Here is a tiny trained network, its code and every weight. The questions are about switching its units off for an input and a target symbol, where a switched-off unit gives its printed mean instead of its output.

import numpy as np


def w(rows, s, z=0):
    codes = np.array(rows[::2]) - 128.0
    scale = np.full(codes.shape[1], s)
    scale[-1] = z or s
    return codes * scale


def norm(h):
    return h / np.sqrt((h * h).mean(-1, keepdims=True) + 1e-5)


def f(y):
    return y / 2 * (1 + np.tanh(0.7978845608 * (y + 0.044715 * y**3)))


def softmax(a):
    e = np.exp(a - a.max(-1, keepdims=True))
    return e / e.sum(-1, keepdims=True)


def log_softmax(a):
    a = a - a.max(-1, keepdims=True)
    return a - np.log(np.exp(a).sum(-1, keepdims=True))


def net(x, mask):
    ids = ['αβγδεζηθλμπτφψ'.index(c) for c in x.split()]
    T = len(ids)
    res = E[ids] + P[:T]
    r = norm(res)
    for j in range(3):
        rows = slice(2 * j, 2 * j + 2)
        q, k, v = (r @ M[0][rows].T for M in (Q, K, V))
        z = softmax(np.where(np.tri(T) > 0, q @ k.T / 2**0.5, -1e9)) @ v
        o = O[0][rows]
        res = res + np.where(mask[j], z, o[:, -1]) @ o[:, :-1]
    y = f(norm(res) @ A[0][:, :-1].T + A[0][:, -1])
    res = res + np.where(mask[3:19], y, B[0][:, -1]) @ B[0][:, :-1]
    return log_softmax(norm(res)[-1] @ U[:, :-1].T + U[:, -1])


Q, K, V, O, A, B = {}, {}, {}, {}, {}, {}
E = w([
[137,100,124],'α',
[118,91,134],'β',
[120,94,126],'γ',
[124,136,94],'δ',
[121,81,2],'ε',
[134,97,119],'ζ',
[187,137,104],'η',
[138,99,124],'θ',
[145,110,143],'λ',
[154,163,163],'μ',
[135,108,124],'π',
[115,109,131],'τ',
[156,146,208],'φ',
[129,94,151],'ψ',
],0.021)
P = w([
[89,255,72],'0',
[200,23,104],'1',
[205,35,104],'2',
[202,30,110],'3',
[206,26,103],'4',
[203,28,104],'5',
[202,28,111],'6',
[195,29,114],'7',
[196,27,111],'8',
[205,32,105],'9',
],0.0047)
Q[0] = w([
[114,37,160],'head 0',
[139,133,219],'head 0',
[122,53,235],'head 1',
[159,84,245],'head 1',
[41,3,215],'head 2',
[84,144,174],'head 2',
],0.033)
K[0] = w([
[76,183,124],'head 0',
[106,141,193],'head 0',
[83,203,124],'head 1',
[60,191,110],'head 1',
[1,118,143],'head 2',
[110,134,185],'head 2',
],0.041)
V[0] = w([
[8,118,202],'head 0',
[146,37,115],'head 0',
[151,113,156],'head 1',
[140,116,154],'head 1',
[114,130,181],'head 2',
[71,51,51],'head 2',
],0.017)
O[0] = w([
[154,2,89,83],'head 0',
[105,124,59,72],'head 0',
[97,122,114,66],'head 1',
[107,121,117,79],'head 1',
[174,121,98,78],'head 2',
[30,72,141,254],'head 2',
],0.016,0.0087)
A[0] = w([
[123,178,168,135],'neuron 0',
[130,125,84,53],'neuron 1',
[102,154,3,156],'neuron 2',
[149,188,117,137],'neuron 3',
[129,142,129,129],'neuron 4',
[137,70,102,98],'neuron 5',
[128,150,142,126],'neuron 6',
[155,119,137,130],'neuron 7',
[168,114,174,254],'neuron 8',
[96,128,123,149],'neuron 9',
[157,118,130,144],'neuron 10',
[95,129,103,85],'neuron 11',
[95,130,103,140],'neuron 12',
[188,129,119,79],'neuron 13',
[181,138,74,175],'neuron 14',
[139,77,209,50],'neuron 15',
],0.028,0.0044)
B[0] = w([
[144,124,219,236],'neuron 0',
[109,141,172,119],'neuron 1',
[253,127,169,155],'neuron 2',
[159,35,107,188],'neuron 3',
[137,117,143,134],'neuron 4',
[181,87,211,214],'neuron 5',
[143,124,163,155],'neuron 6',
[114,130,95,137],'neuron 7',
[158,176,71,214],'neuron 8',
[97,140,98,177],'neuron 9',
[119,138,90,139],'neuron 10',
[134,116,77,146],'neuron 11',
[96,120,96,159],'neuron 12',
[70,146,76,147],'neuron 13',
[76,201,177,154],'neuron 14',
[124,168,44,255],'neuron 15',
],0.047,0.0095)
U = w([
[98,134,157,144],'α',
[129,80,140,62],'β',
[76,34,98,135],'γ',
[190,248,146,11],'δ',
[57,134,106,120],'ε',
[44,140,117,245],'ζ',
[122,121,211,177],'η',
[82,133,173,200],'θ',
[108,184,155,145],'λ',
[95,203,44,251],'μ',
[142,169,159,231],'π',
[224,100,52,40],'τ',
[110,130,93,84],'φ',
[209,96,202,26],'ψ',
],0.017,0.0023)

Each question gives the input, a string of symbols that net reads in full, and the target symbol t.
The units are the heads (2 rows each of Q, K, V and O) and the neurons (one row each of A and B). Each row of codes is followed by its name. A weight is (code - 128) times the scale printed after its matrix; where a second scale follows, it is the last column's (O, A, B and U).
mask holds one flag per unit, heads first, then neurons. A switched-off unit (its flag False) gives its mean, the last column of its rows in O or B, instead of its output. The means were averaged over made-up inputs and are rounded, as every weight is.
A unit's drop is (log p(t) with every unit on - log p(t) with that unit switched off) / (log p(t) with every unit on - log p(t) with every unit switched off).
The circuit of an input: a set's keep is (log p(t) with only the set's units on - log p(t) with every unit switched off) / (log p(t) with every unit on - log p(t) with every unit switched off). Starting from the 12 units with the biggest drops (on a tie, the unit counted first), units are removed one at a time, each time the one whose removal leaves the highest keep (on an exact tie, the one counted first), for as long as the keep stays at least 0.8.
circuit, biggest first: the units of the circuit, biggest drop first
most important unit: the unit with the biggest drop
k most important neurons: the k neurons with the biggest drops, biggest first
heads that matter: for each layer, one digit per head in row order, 1 if its drop is at least 0.15 and else 0, layers parted by /
drop of u: that unit's drop, to one decimal
input η μ τ, target η: most important unit : head 0
input μ π τ λ, target μ: heads that matter : 000
input μ μ τ τ η τ τ β, target μ: heads that matter : 000
input δ μ μ θ μ τ δ α, target δ: heads that matter : 100
input ζ μ τ τ γ θ τ η λ, target ζ: heads that matter : 101
input δ τ τ θ ψ γ ζ θ, target δ: circuit, biggest first : head 0; neuron 0; neuron 15
input μ μ τ μ φ τ γ τ μ, target μ: 3 most important neurons : neuron 13; neuron 14; neuron 5
input ζ τ δ η τ τ α, target ζ: circuit, biggest first : head 2; neuron 5
input γ τ φ γ θ, target γ: heads that matter : 101
input γ μ μ γ, target γ: drop of head 0 : 0.4
input τ π θ μ τ α τ λ ψ, target τ: drop of neuron 15 : 0.3
input η μ γ μ ε, target ψ: drop of neuron 2 : 1.7
input γ τ η η α, target γ: drop of neuron 3 : 0.0
input γ μ γ γ η γ τ η μ δ, target ψ: most important unit : neuron 3
